After every row comes roughly how far along a hidden order it lies, from 0 to 20.
[-16.1  -7.0 -13.9 -21.9 -26.1 -44.2  -5.2  -6.5   2.0  13.0   5.0   1.6
 -14.9  17.9 -22.5  17.6  -3.2  -2.4  14.5   5.3  -4.1  -9.5  -4.1   1.8] : 11
[ 10.5  -2.0  -6.7   3.5  14.7   3.9  10.7  -1.0   5.2  -3.2  -7.5   3.3
  21.1 -24.2  -7.1   0.7  34.9  23.1   1.7   0.6 -24.0 -18.1  -0.5  -1.6] : 5
[-35.0  -3.7  -4.4   3.3 -32.0 -34.6  23.5   5.2  16.2  -4.0  14.2  -2.8
  -7.8 -25.0 -20.3  22.9  16.2   0.8  16.2 -12.0 -14.6   2.2  -0.9  25.2] : 7
[-11.6 -12.4 -12.5 -26.8 -43.5 -34.4  -5.4  -8.3   3.9  14.0   9.8   1.2
 -21.0  26.4 -31.7  21.7 -12.2  -6.5  18.3   8.8  -6.0  -9.8  -4.6   4.2] : 12
[ -6.9 -13.3 -13.1 -26.6 -24.5 -17.8  -9.1  -0.6   0.9  15.8   9.9   4.0
 -29.4  48.8 -44.7  12.2  -6.9  -7.6  14.5   2.2  -8.2  -2.8  -4.0  12.0] : 14
[-44.7  -6.1   4.8   3.4 -79.1 -99.9  56.8 -26.3  30.2 -11.4  19.0  -4.1
 -16.1 -82.8  19.7  21.1  10.2  -5.1  31.3 -20.3  -1.7   7.6  -0.3  38.5] : 1
[-16.5  -4.2 -13.6 -23.2 -30.1 -34.5  -4.8  -2.9   5.8  15.2  10.9   1.3
 -23.8  22.6 -41.7  24.1  -8.5 -13.6  19.2   6.3  -0.4   0.3  -5.1  10.1] : 12
[-28.4 -16.2  -7.9 -22.3  -8.9  -7.9 -12.1  25.7 -13.0  26.7  22.6   3.8
 -29.1  48.9 -53.5  19.0 -20.9 -16.3  12.3  18.9   6.6  -1.5  -2.9   6.4] : 17
[-29.0   8.7 -10.9   2.1   3.5 -29.6   6.5  20.0  16.6   3.3  13.0   1.1
  -5.1 -23.3 -30.2  21.0   6.0  -5.0   4.9  -3.8   1.9   2.9  -2.1   7.4] : 7
[-22.2 -13.9 -13.4 -25.0 -36.8 -34.0  -5.0  -4.3  -1.3   8.3   1.7   8.2
 -39.2  39.4 -46.5  19.0  -5.9  -7.0  18.2  -0.3  -6.8  -7.9  -4.2  11.6] : 13
[-54.0  -2.9  -4.6  -1.2 -43.9 -59.8  19.3   6.2  23.1  -6.9  19.2  -5.1
 -22.5 -34.1 -21.7  29.1   9.3  -9.5  21.6 -16.5  -9.0   9.0  -1.6  22.4] : 7
[-59.5  -1.4  -2.9   9.3 -42.0 -52.1  33.1   7.4  31.9 -10.4  22.1  -4.8
 -19.8 -30.0 -30.4  28.3  14.9 -10.0  23.5 -25.7 -12.8  16.1  -0.9  29.8] : 6
[-38.2 -16.5  -8.7 -28.2 -53.4 -58.9   3.2  -3.5   3.3  13.7  21.1  -0.3
 -40.1  30.6 -41.7  28.8 -17.2 -18.1  31.2   1.1  -1.9   2.7  -3.8  17.6] : 14
[ 61.6  -2.4 -23.6 -12.7  67.5  92.0 -31.8 -10.5 -24.6   9.3 -33.0  14.8
  40.3  42.5 -20.9 -19.2  47.7  46.8 -12.5  18.3 -47.6 -44.3  -3.8 -34.4] : 9
[-16.5 -33.8  -5.4 -36.5   6.9   7.0 -10.6  43.4 -38.0  30.5  15.7  -2.7
 -18.1  62.1 -43.8   9.8 -21.6  -3.3  11.4  34.5  -0.5 -10.4  -0.8  -2.4] : 20
[-77.0  -2.2  -0.7  10.5 -76.6 -96.2  48.3  -9.3  50.3 -14.2  24.4  -3.4
 -28.1 -73.6  -6.8  31.9  10.2 -16.9  31.6 -31.9  -5.1  19.8  -0.4  41.1] : 2
[-17.3  -6.9  -8.3  -1.2 -15.8 -44.4  28.0  -4.5  13.1  -7.3   5.2  -1.2
   2.3 -40.9  -3.0  14.8  24.1  12.4  19.3 -11.0 -25.9  -7.0  -0.2  20.9] : 5
[-18.8 -13.0 -11.0 -26.9 -37.9 -47.5   0.4  -6.6  -0.9  18.7  13.1   1.5
 -28.4  31.2 -37.1  20.7 -10.2   2.0  19.3   4.0  -8.4  -6.5  -4.5  10.7] : 13
[-18.4 -10.9  -5.9  -9.0 -30.5 -46.3  21.6  -3.8   2.9   0.7  -1.5  -3.2
  -4.0 -12.5 -17.5  16.5  16.7  13.3  17.1  -1.5 -21.6  -9.1  -1.4  13.1] : 8
[-60.1 -11.6 -10.3 -15.6 -80.4 -86.5  18.9 -10.1  21.7   6.6  25.3  -4.7
 -41.8   3.1 -35.4  35.2 -13.2 -21.4  30.3 -13.6  -2.8  13.1  -3.7  28.6] : 10
[-19.2   6.8  -7.1  14.2 -26.4 -28.8  28.4 -26.4  39.7 -16.2  -2.7   9.3
  -5.0 -56.4  -6.3  11.1  35.5   0.1  14.4 -40.3 -24.4   6.1  -1.2  26.5] : 0

Next part:
[-19.6  13.1 -25.3  25.2  22.8  19.1  12.4  -9.0   4.4  32.4 -22.5  -5.1
 -13.0   2.4 -34.7  35.0  11.5  -6.0  30.9  22.8 -16.6 -15.6  25.4 -24.8
   3.5 -11.1   0.3  27.4   7.1  -8.2   1.3  35.6  -8.6 -24.3   7.5 -44.8] : 14
[-15.7  27.8   0.4 -31.8  35.2  -0.5 -14.3   6.9  -5.5  15.0  28.4  -3.4
  -0.9   2.2 -21.1  51.1  22.3 -14.5  14.7 -12.7 -10.8   7.1  15.8  -1.5
  -4.6  -9.9  -1.0 -45.3  -7.5 -12.7   7.5  17.5 -19.0 -22.2  12.3 -22.1] : 11
[ -4.4   8.7 -26.4  55.4  56.0   7.5  21.3 -66.6  16.5 -22.2 -14.5 -78.4
  80.7 -42.3 -23.5  70.2  23.0   9.5  -5.5  62.1  31.2 -22.8 -10.8  -1.7
 -51.1 -13.0 -10.2  59.7  49.7  16.5 -67.3  23.7   4.4  -7.7 -33.8 -70.5] : 5
[  3.5  12.5 -40.7  20.0   3.3  27.0  -5.3  -0.6 -33.1  -2.6 -33.9  -9.8
 -25.3  32.0 -50.9 -18.8  -4.0  -4.6  10.2  17.2 -19.0 -14.7  13.8 -34.0
  -2.6   3.9 -15.6  56.6  17.4 -20.3   8.2   9.4   9.8   2.9  -3.0 -20.8] : 13
[-12.3  16.6 -29.8  31.4  20.6  28.5  11.4 -17.9   1.8  23.5 -44.1   4.1
 -31.4   8.4 -44.3  -1.0  13.4  -5.6  31.3  46.2 -35.1 -24.5  27.6 -48.0
   1.9  -1.0  -3.7  65.5  18.4 -14.1  13.5  23.3   6.2   1.3   0.1 -33.5] : 17
[-16.8  28.3  32.4 -53.8  35.2 -17.1  -8.6  25.4  23.1   2.1  49.3  -9.2
   1.3  13.8  12.9  52.3  28.5 -17.1   8.8 -34.7  11.5  11.0  14.6   1.8
  12.8 -34.2   8.5 -99.9 -25.4   3.7  13.3  -1.6 -33.2 -30.5   5.1 -10.1] : 9
[  6.0  11.0 -25.4  31.1  27.1  34.1   3.5 -30.6 -50.1  -7.4 -17.9 -62.1
  28.4 -16.2 -48.0  28.1  12.8   0.5   3.1  36.1   4.9 -20.5  -7.0  -6.9
 -28.7  -9.5 -13.0  55.7  24.9   2.7 -22.2  10.3   7.0   4.3 -20.1 -45.9] : 9
[-10.0  24.2  15.1 -45.8  26.9 -22.3  -6.8  18.7  45.6  -1.7  57.6  -1.8
  13.5  -5.4   1.6  82.9  26.7  -4.3  -8.8 -45.1  24.8  11.1  -6.8  13.3
  11.4 -29.4   2.7 -99.9 -18.5  -3.1 -15.1   7.5 -26.5 -41.8   5.0  -7.6] : 4
[ -0.2  24.5  -6.4 -36.0   4.6 -13.9 -11.8  12.5   5.5 -38.0  53.8  -5.3
  24.7  -5.9   5.2  53.7  13.7  -6.6 -14.4 -31.7  20.7  15.1   5.7   9.9
  -0.1 -11.5  -6.8 -51.6 -10.7  -4.9  -4.7  -5.6 -17.7 -17.7  11.2  -0.6] : 4
[-25.0  30.2  14.8 -28.5  52.8 -10.1   0.7   0.9  48.3  13.2  38.7  -9.0
  18.8   0.1   4.6  77.5  38.3 -11.0  12.5  -9.0  19.7   2.9   8.4  -2.1
  -1.2 -34.3   4.7 -43.1  -6.6   1.5  -7.9  21.1 -23.3 -46.9   2.8 -38.1] : 9
[-17.4   7.8  -3.2  -6.1  24.9  26.3   6.9  18.9 -52.6  69.2 -17.1  39.3
 -39.2  32.7 -13.9  17.9  15.9 -18.2  53.1  -2.4 -48.7  -6.4  33.4 -20.0
  20.4  -3.6  16.2  14.0  -9.6  -2.7  49.7  17.8 -10.7 -13.3  21.7 -12.6] : 20
[-35.3  10.8  35.6  -8.4  49.4   4.7  21.0  20.8  29.6  66.1   8.4  28.1
  -6.0  31.2  -1.5  29.0  41.8  -6.8  44.9  -9.0  -2.1 -10.4  23.3 -23.2
  29.9 -44.4  30.6 -50.6 -18.2  16.7  25.3  17.7 -21.9 -46.0  16.2 -36.4] : 17
[ -6.2  24.2  -1.6 -39.7  16.3 -17.8  -6.5  12.8  22.4 -14.7  51.5  -9.4
  23.1 -13.7   0.9  61.4  19.5  -2.0 -15.2 -31.6  29.7  11.1   3.5  10.4
   3.0 -23.9  -1.7 -79.2 -12.8  -0.1 -14.1  -8.3 -19.6 -33.2   5.5  -6.5] : 4
[-13.3  22.5  -8.7 -25.0  25.5  -7.8 -12.9   5.2   7.3   0.1  36.9  -4.2
   2.7  -5.1   5.9  68.6  21.3 -12.5   9.9 -23.0  -2.4   9.6  14.1  -6.1
   2.6 -12.5  -5.0 -32.5  -5.1 -13.6   7.7  16.5 -17.7 -19.3   8.3 -36.8] : 9
[-17.5   8.6  -5.1   7.4  25.3  23.1   0.8  -1.1 -30.8  42.8 -30.9  22.0
 -25.3  17.4 -28.0  11.0  13.3 -11.1  28.5  13.4 -42.3 -11.2  32.2 -21.5
  17.2  -1.6   5.6  38.9  -2.7 -13.9  28.1  23.6  -8.1 -10.3  12.1 -23.9] : 17
[ 13.0  12.0 -43.4   9.9  -8.5  10.1   5.6 -12.5 -36.7 -52.1  29.0 -66.2
  67.2 -46.1 -48.8  99.0   0.3  13.9 -44.0  -7.9  35.2   2.7 -12.4  28.1
 -23.4  -7.9 -17.8  -8.8  23.2   1.7 -50.4   1.9  -6.8 -19.1   4.0 -26.1] : 0
[-16.8  30.8 -13.7  21.2  50.7  17.2  15.6 -21.7  20.9  -5.9  31.1 -44.9
  41.7 -20.4 -28.9  99.9  29.6  -4.7  11.7  12.8  25.1 -10.0   8.7  -7.4
 -20.4 -29.8  -4.2 -18.0  18.4   3.5 -33.2  30.5 -10.7 -35.6  -1.5 -61.5] : 7
